Here are made-up elements, facts about them, and rows of numbers that follow some of those facts. Name the element behind each unnamed row.

Named rows:
[ -4.6  45.3  14.2  -6.0  39.2 -11.8   6.3   6.5  11.2 -57.0   2.0 -38.8
  -3.3] -> J_979
[  4.3  -5.9  -3.6  34.0   1.2   5.9 -39.4  -1.6 -12.0  10.5 -15.1  19.7
   5.4] -> J_909
[ -4.0  46.8  13.0  -7.0  38.6 -12.0   6.6   5.5  11.0 -56.5   1.1 -37.7
  -3.0] -> J_166
[-13.4 -26.5 -10.8  -7.4   2.5 -11.1  41.6   4.5   0.8   6.4   0.9   0.7
  16.4] -> J_31
[  4.8  -4.5  -0.9  33.6   5.1   7.6 -41.3  -1.3  -9.7   9.8 -14.7  17.8
   2.9] -> J_48
[10.9 13.4 -7.3  1.4 -5.3 13.5 31.0 35.1 30.5 -6.4  2.8  5.7 -3.4] -> J_663
[ -4.7 -14.0 -14.3 -17.1 -25.9  43.9 -33.4  14.7   3.2  28.6  15.8  19.5
  11.0] -> J_435
[  3.4  -7.0   7.0  -4.4  -9.4   3.8  19.9 -12.9   2.0  17.0   7.3 -10.9
 -12.0] -> J_187
[  5.8 -15.4  -8.6  27.7 -21.8  21.2 -35.0  -9.9   5.3  27.1   1.3  41.7
   9.0] -> J_501
[-17.5 -34.9 -12.3  -9.0   1.0 -15.3  41.7   0.6  -5.0  10.3   1.8   5.5
  19.5] -> J_374
[  6.4  -9.1   9.7   3.9 -13.5  -0.7  19.3 -18.8  -4.8  20.4   5.6  -7.6
 -11.3] -> J_924
[-13.2  11.9  18.3  -8.8  27.6 -11.7 -13.1 -27.0 -20.1 -22.5   0.7 -39.6
  -4.2] -> J_146
[ 20.6  22.5  -0.4   4.8 -21.1  10.1  31.9  26.2  20.2  -1.3   7.1   2.7
 -10.0] -> J_753
[ -3.6   0.7 -13.4  -4.1   4.2 -15.0  57.9  33.5  12.8 -22.2   0.6  -0.8
  15.3] -> J_212
[-26.3   7.9  11.2 -40.2  32.6   2.8 -10.3 -17.8  -8.2 -23.9  13.6 -46.5
   0.9] -> J_888
[-10.8  -3.2   3.0  -2.5   2.1  12.8 -29.7 -24.8  -6.5   2.0  10.5   4.1
   7.7] -> J_328
[-15.8 -27.7 -10.9  -8.5   4.2 -11.4  43.4   4.4  -1.2   4.9   2.2   2.9
  16.4] -> J_537
[-17.8  10.0  16.0 -12.4  35.7  -8.4 -12.3 -27.7  -4.0 -24.5   5.1 -35.6
  -1.7] -> J_995
[ -2.6 -15.5   3.8  11.3   8.3  -3.3  22.4 -11.3  13.2  12.2  -2.3   1.7
  -3.3] -> J_915
[  3.7  -2.3   1.9   7.1  -8.5  -2.3 -41.4 -17.9   6.7   5.2 -16.4  38.1
  -9.7] -> J_394
[ 11.1  -3.3 -17.0 -14.5 -33.1  15.5 -43.8   4.5  17.8  23.5   6.4  33.1
  -4.0] -> J_183
[  1.3  -6.0  -0.1  23.3  -3.5  10.6 -33.2 -17.4   1.4  11.7   0.3  22.4
   6.9] -> J_668
[ -6.9  36.5  14.1  -3.1  40.3 -13.8   0.6  -5.7   7.5 -48.7   1.1 -35.5
  -1.4] -> J_28
[-12.0  20.4  16.6 -14.7  19.2 -16.3 -24.2 -19.5  -3.4 -28.2 -14.6 -48.5
 -20.2] -> J_351

How the elements are related:
{J_351, J_463, J_37, J_320, J_599, J_440, J_146, J_344} balu d
{J_187, J_753, J_424, J_958} balu f
{J_209, J_334} balu l
{J_589, J_167, J_803, J_303, J_202, J_305, J_928, J_915, J_668, J_581, J_171, J_823, J_666, J_501, J_394} balu a
{J_58, J_964, J_13, J_342, J_295} balu e
{J_692, J_91, J_124, J_156, J_744, J_497} balu g
{J_396, J_165, J_194, J_48, J_403, J_452, J_909, J_50} balu c
{J_329, J_924, J_359} balu j
{J_435, J_888} balu i
{J_920, J_76, J_183, J_328, J_276, J_408, J_274, J_844} balu b
{J_944, J_733, J_604} balu k
{J_583, J_558, J_28} balu h
{J_857, J_642} balu m
[J_351, J_480, J_692, J_91, J_166, J_165, J_979, J_342, J_276, J_295, J_888, J_367, J_171, J_687, J_995, J_282, J_146, J_334, J_28] pakom flago
[J_463, J_187, J_271, J_37, J_320, J_303, J_380, J_915, J_634, J_924, J_558, J_452, J_604] pakom giska
[J_209, J_753, J_803, J_744, J_245, J_403, J_475, J_663, J_521, J_794, J_642, J_844, J_424, J_50] pakom pamuk
[J_589, J_964, J_599, J_435, J_944, J_76, J_183, J_583, J_857, J_461, J_501] pakom druplak
[J_167, J_396, J_156, J_13, J_194, J_48, J_305, J_928, J_497, J_668, J_733, J_666, J_408, J_801, J_394, J_909, J_958] pakom deplar
[J_58, J_124, J_202, J_329, J_920, J_328, J_581, J_823, J_440, J_359, J_274, J_667, J_344] pakom kigri
[J_351, J_964, J_48, J_666, J_274, J_334] zadebin J_31
[J_463, J_124, J_165, J_752, J_461] zadebin J_109
[J_480, J_209] zadebin J_326
[J_187, J_220, J_303, J_435, J_944, J_211, J_359, J_50] zadebin J_272
[J_589, J_753, J_166, J_744, J_979, J_380, J_663, J_733, J_642, J_687, J_452] zadebin J_188
[J_167, J_91] zadebin J_752
[J_58, J_38, J_183, J_90, J_501, J_995, J_958] zadebin J_531
[J_271, J_599, J_329, J_823, J_28] zadebin J_637
[J_37, J_915] zadebin J_827
[J_692, J_668] zadebin J_211
[J_396, J_342, J_394] zadebin J_18
[J_637, J_320, J_156, J_188, J_171, J_844, J_282, J_667, J_424] zadebin J_212
[J_803, J_827, J_326, J_634, J_909] zadebin J_273
[J_316, J_194, J_923, J_920, J_888, J_374, J_146] zadebin J_638
[J_202, J_403, J_295] zadebin J_641
[J_13, J_245, J_928, J_408, J_415] zadebin J_537
[J_76, J_305, J_794, J_344] zadebin J_90
[J_475, J_857] zadebin J_38
[J_497, J_583, J_367] zadebin J_220
[J_18, J_328, J_581, J_558] zadebin J_316
[J_276, J_440] zadebin J_201
[J_521] zadebin J_415
[J_924, J_801, J_604] zadebin J_923

Rows to name:
[ 21.0   2.7  -0.1  17.3 -49.8   6.9 -43.4 -15.6   7.6  24.3  -9.7  40.3
 -15.6] -> J_857
[  2.0   6.0 -13.9 -10.9   5.5 -20.1  56.0  36.6  14.1 -22.4   2.3   2.0
  17.1] -> J_637
[  0.1  11.0   5.0   4.1  -0.9   9.4 -31.1  -7.1 -14.8  -3.0   2.6  -4.1
   1.5] -> J_440
[ -0.1 -10.0 -12.2 -21.3   2.6  -2.6  14.1   4.9  15.4  16.8  19.7 -17.9
   2.8] -> J_634
[ 15.8  38.2  32.9   6.3   1.7 -19.4 -13.7 -27.5 -44.5 -19.3  -1.7 -48.4
 -23.2] -> J_295
[ 41.5  17.8   2.1  18.6 -56.4  15.2 -40.5   1.8 -36.3  35.7   9.6  21.1
  -9.4] -> J_964
[ -3.8  36.1  18.5  12.1  39.4 -20.0   1.2 -14.2   8.2 -48.2  -4.5 -26.9
  -3.4] -> J_171
[ 32.3  32.6  13.0   5.2 -33.2  -7.9 -43.6 -15.0 -39.6   7.8   5.4 -15.3
 -16.8] -> J_58
[  5.9 -13.2  -3.3  -4.3 -19.2  14.3  12.8  13.9  -6.1  26.8   1.2  -2.1
  -8.4] -> J_209
[ 18.5  15.4  -9.3  16.4 -28.7  25.5 -22.3  29.8   1.7   5.9   3.0  25.8
   4.1] -> J_599
[  2.0 -12.4  -9.7   5.6 -27.2  31.1 -33.2  -5.5   6.7  28.5  13.0  34.6
   9.7] -> J_76
[ -8.7 -23.2 -16.7   4.1 -11.2  33.9 -39.3  14.9   8.5  24.3  -1.5  28.5
   9.4] -> J_944
[  8.4   5.0   0.9  12.2  -4.0   0.9 -36.8 -12.1   8.3   2.7  -5.0  33.0
  -5.3] -> J_666
[ -2.2 -17.6   3.8   8.3   9.5  -1.3  18.1 -14.4  12.5  13.8  -3.3   0.8
  -8.2] -> J_303
[  1.2  13.7 -13.0  -3.0   6.5 -16.2  63.3  45.0  20.1 -31.7   1.0  -1.5
  15.9] -> J_188
[ 19.5  19.3 -10.6  32.9 -18.9  18.1 -17.9  24.4  21.7  -2.2   0.4  39.9
   8.0] -> J_589
[  9.8   8.5   0.8   2.6 -26.8  13.2 -36.0 -16.0  -6.2  13.9   8.6   8.7
  -2.9] -> J_958
[  2.1 -21.8  -4.1  15.4  -4.8   5.6  15.4  -4.0  15.2  24.4  -0.7  17.7
  -3.0] -> J_803

